Below is a small trained network, with its code and all its weights. Each question gives an input and a class and asks what happens when units are switched off, that is, made to give their printed mean instead of their output.

import numpy as np


def w(rows, s, z=0):
    codes = np.array(rows[::2]) - 128.0
    scale = np.full(codes.shape[1], s)
    scale[-1] = z or s
    return codes * scale


def norm(h):
    return h / np.sqrt((h * h).mean(-1, keepdims=True) + 1e-5)


def f(y):
    return np.maximum(y, 0)


def log_softmax(a):
    a = a - a.max(-1, keepdims=True)
    return a - np.log(np.exp(a).sum(-1, keepdims=True))


def net(x, mask):
    res = np.array(x, float).reshape(1, 8) / 4 @ E
    u = 0
    for l in range(4):
        y = f(norm(res) @ A[l][:, :-1].T + A[l][:, -1])
        res = res + np.where(mask[u : u + 3], y, B[l][:, -1]) @ B[l][:, :-1]
        u += 3
    return log_softmax(norm(res)[-1] @ U[:, :-1].T + U[:, -1])


A, B = {}, {}
E = w([
[213,177,181,172,166,187,11,94],'x0',
[192,164,85,93,187,134,125,2],'x1',
[94,111,162,161,172,120,71,158],'x2',
[47,38,69,243,153,71,86,180],'x3',
[71,183,99,44,77,96,144,116],'x4',
[121,12,174,147,85,246,218,49],'x5',
[138,72,212,14,195,86,89,153],'x6',
[96,92,131,193,15,47,127,224],'x7',
],0.0077)
A[0] = w([
[153,130,134,113,75,218,208,27,3],'0.n1',
[125,131,96,93,45,133,228,36,28],'0.n2',
[131,114,163,6,118,172,209,102,131],'0.n3',
],0.023,0.0053)
B[0] = w([
[192,116,140,190,216,254,199,137,248],'0.n1',
[30,134,27,72,12,155,151,11,222],'0.n2',
[96,175,200,2,120,176,207,184,252],'0.n3',
],0.0099,0.017)
A[1] = w([
[85,112,147,134,39,68,170,254,254],'1.n1',
[175,155,247,28,135,93,59,178,132],'1.n2',
[214,171,101,234,80,184,113,62,185],'1.n3',
],0.024,0.0025)
B[1] = w([
[69,133,177,197,4,183,57,191,249],'1.n1',
[212,156,89,152,243,227,104,127,242],'1.n2',
[74,221,183,127,210,201,183,199,208],'1.n3',
],0.013,0.018)
A[2] = w([
[185,62,233,48,71,89,177,201,2],'2.n1',
[136,93,172,79,85,172,181,103,143],'2.n2',
[120,5,181,146,168,135,197,195,90],'2.n3',
],0.026,0.0026)
B[2] = w([
[214,185,118,111,186,253,106,113,159],'2.n1',
[46,102,170,105,219,93,202,233,248],'2.n2',
[115,171,198,195,23,112,75,102,192],'2.n3',
],0.013,0.015)
A[3] = w([
[167,91,144,105,202,114,141,64,127],'3.n1',
[83,160,59,73,194,3,121,96,61],'3.n2',
[26,151,184,128,104,122,82,207,253],'3.n3',
],0.025,0.0022)
B[3] = w([
[191,137,141,105,84,84,112,117,152],'3.n1',
[168,252,137,124,117,87,90,76,136],'3.n2',
[205,150,108,160,96,102,157,84,253],'3.n3',
],0.021,0.026)
U = w([
[101,103,120,104,172,50,73,84,3],'0',
[2,65,80,20,82,108,159,123,72],'1',
[147,142,139,188,19,142,91,156,168],'2',
[139,171,170,69,190,227,168,151,234],'3',
[198,87,78,91,191,125,53,92,55],'4',
],0.012,0.0035)

Each question gives the input, the list of numbers given to net, and the class t.
The units are the neurons (one row each of A and B). Each row of codes is followed by its name. A weight is (code - 128) times the scale printed after its matrix; where a second scale follows, it is the last column's (A, B and U).
mask holds one flag per neuron, layer by layer. A switched-off neuron (its flag False) gives its mean, the last column of its row in B, instead of its output. The means were averaged over made-up inputs and are rounded, as every weight is.
A unit's drop is (log p(t) with every unit on - log p(t) with that unit switched off) / (log p(t) with every unit on - log p(t) with every unit switched off).
The circuit of an input: a set's keep is (log p(t) with only the set's units on - log p(t) with every unit switched off) / (log p(t) with every unit on - log p(t) with every unit switched off). Starting from all 12 units, units are removed one at a time, each time the one whose removal leaves the highest keep (on an exact tie, the one counted first), for as long as the keep stays at least 0.8.
circuit, biggest first: the units of the circuit, biggest drop first
top k neurons: the k neurons with the biggest drops, biggest first
top k neurons in layer l: the k neurons of layer l with the biggest drops, biggest first
drop when u is switched off: that unit's drop, to one decimal
input [-4,-6,-1,0,3,3,-4,-1], class 1: circuit, biggest first -> [0.n2; 1.n2]
input [-6,-8,2,2,6,4,3,-2], class 2: circuit, biggest first -> [1.n1; 0.n1]
input [1,7,1,7,2,-2,5,3], class 4: circuit, biggest first -> [0.n1; 1.n1; 0.n3]
input [-5,5,-3,5,7,-8,-1,-4], class 2: top 2 neurons -> [3.n2; 1.n2]
input [4,-6,-4,4,-5,-1,-4,-1], class 2: top 3 neurons -> [0.n1; 1.n2; 3.n3]
input [7,0,7,6,4,1,4,-2], class 4: top neuron in layer 0 -> [0.n1]
input [-8,6,-1,5,5,-7,-6,-3], class 4: circuit, biggest first -> [1.n1; 0.n3]
input [6,-1,-8,5,8,-8,1,-4], class 4: circuit, biggest first -> [0.n1; 0.n3; 1.n3; 1.n1]
input [-6,5,-1,-4,5,7,0,1], class 1: top 2 neurons -> [0.n2; 1.n2]
input [8,-6,7,7,-1,-3,6,-8], class 4: top 2 neurons in layer 1 -> [1.n3; 1.n1]
input [-3,1,-4,3,8,2,4,5], class 1: top 3 neurons -> [0.n2; 2.n3; 2.n2]
input [6,4,2,5,4,0,3,3], class 4: top 2 neurons in layer 1 -> [1.n1; 1.n3]
input [-8,5,-4,-5,7,4,-1,3], class 1: top 2 neurons in layer 1 -> [1.n2; 1.n3]
input [7,5,-1,1,1,-6,4,6], class 4: top neuron in layer 1 -> [1.n1]
input [-7,2,-1,7,7,-5,-3,1], class 2: drop when 2.n2 is switched off -> 0.0
input [-7,-7,4,1,7,1,0,-3], class 2: drop when 1.n1 is switched off -> 0.6
input [-3,4,2,6,8,-5,-3,0], class 2: drop when 0.n1 is switched off -> 0.5
